[  6.7  -3.6   5.0  13.1  -7.5   3.8  -3.2   0.3   4.8  -0.4   7.2  -1.7
   3.0  -6.9   5.6  -2.4  -9.6 -12.9 -20.2   7.4  -9.4  -8.4 -14.3   8.5
   4.4   1.7   3.3  -1.8  -9.6  -4.0  -9.0  -5.1   3.5  -1.5  -0.7  12.4
  -8.7  23.9] : dogor
[ -1.4 -13.4   2.7 -10.1  -8.2 -15.3  -3.0   6.0   6.8   1.4  -3.2   8.6
  -0.1   0.9  -7.0  -8.4  10.6  -7.0  -1.1  -5.6 -15.4   5.6  -7.7 -17.8
   1.1   1.8 -12.2  -4.0   0.1 -19.5   1.7   1.7  -5.2   6.8   6.4  -6.9
 -10.4  -0.5] : dogor
[  2.6  10.8  -2.6  -9.0  -0.9 -35.5 -11.0   2.3  -7.3   2.7   2.9 -21.9
   3.5  -0.4  -1.6  -0.6   2.2 -20.9 -35.7  -7.7   1.7   1.0   3.6   7.9
  -8.8 -13.4  -9.4  -5.3  -6.5  13.2  -6.6  11.7  18.6  -1.6   3.7   4.5
   3.5  36.1] : dogor
[ -7.8 -44.6   5.5 -19.8   3.3 -23.9  27.8  21.9   7.8  -6.6  -0.3  19.4
   4.0  32.4  15.2 -16.7 -48.1 -11.5  -9.2  -1.0 -24.9   8.8 -11.4  17.5
 -24.2  -4.1   7.1 -47.1  -9.7  12.5 -22.5 -18.0 -20.6   5.8  42.9  25.0
 -29.6   3.2] : gefof
[ -6.3  -9.8   3.8   0.7  -7.0  34.3   1.7  -8.2  10.3  18.8  -4.3   5.4
  -8.3  11.2  -3.2  -7.8  -1.5  21.0  22.7  -6.4   3.8   6.9   8.7   0.3
   9.9   4.4   5.4  -2.1   9.0  -7.4   7.1  -3.8  -8.6 -10.6  -7.7   3.0
  -0.7   0.8] : gefof
[ 11.4 -11.7   1.9   6.5  -4.4  -1.9 -23.0   6.1   2.2 -29.5  17.1   0.8
  18.2  26.0   1.9  -6.3 -27.6  -4.8 -19.3  -3.6 -20.9   0.4  14.1  37.8
  -7.6  -1.4   9.8  10.3 -12.2  13.4  11.0 -20.1  -7.2  16.4  25.8  12.6
  18.1  38.3] : dogor
[ -3.1  -2.5   2.2  -2.7   1.0  -5.1   8.4   6.0   5.6 -16.2 -10.4   2.1
   3.5  13.7   1.8  -8.0 -18.3  -2.3  -4.1  -5.6  -4.2   5.4   7.5  18.0
  -6.5  -0.8   9.5 -13.5  -3.4   7.0   0.2  -5.6  -7.4   0.7   7.1   8.6
  -0.9   1.6] : gefof
[ -3.1  -9.6  -6.3   8.0  -8.3  15.1  -5.4   1.4   5.7   5.2  -0.3 -11.9
  -7.4   4.6   3.6   1.7  -9.2   0.9  -5.7  -8.0   2.7   0.6   4.7  14.8
   2.0  -4.6   8.5  -4.0   1.6  -0.4   1.5   7.8   0.8 -11.8  -0.5  12.8
  -7.3  21.4] : dogor
[  1.9 -11.4   1.9   0.4  -2.6 -19.2 -19.4   3.2   0.3  -8.0  -0.7   9.7
  -2.6   4.1 -15.0   5.1   5.5  -7.6  -7.4   0.1  -7.3   1.7 -13.2   6.2
   4.0  -2.7 -14.5   2.7 -35.1  -5.3  10.4  -6.2  -0.1   1.5  30.5   9.3
  -7.0   3.3] : dogor
[ -4.0 -60.9   8.9   7.6   7.2   2.1  48.3  25.1 -29.6  26.9   1.1  23.9
  -0.2  26.1  19.6 -25.3  -6.0   8.7  61.4   1.1 -17.7  -6.5  11.5   1.5
  -4.9   8.5   5.1 -29.2   0.7  17.9 -24.1   9.1 -14.2  20.6  35.7  10.0
  -3.5 -20.8] : gefof
[ -2.4  -8.2  -1.5 -13.4   5.0 -11.4  10.2   6.7  -0.8  -4.5  -3.0   8.3
  -0.1   8.6  -7.1  -5.1  -4.7   2.6   6.6  -0.6  -4.0   7.3  -3.2  -3.6
  -3.7  -3.1  -7.8  -6.1   4.4  -4.4   0.3  -6.8 -11.3  10.0  16.6  -5.9
  -8.0 -21.0] : gefof
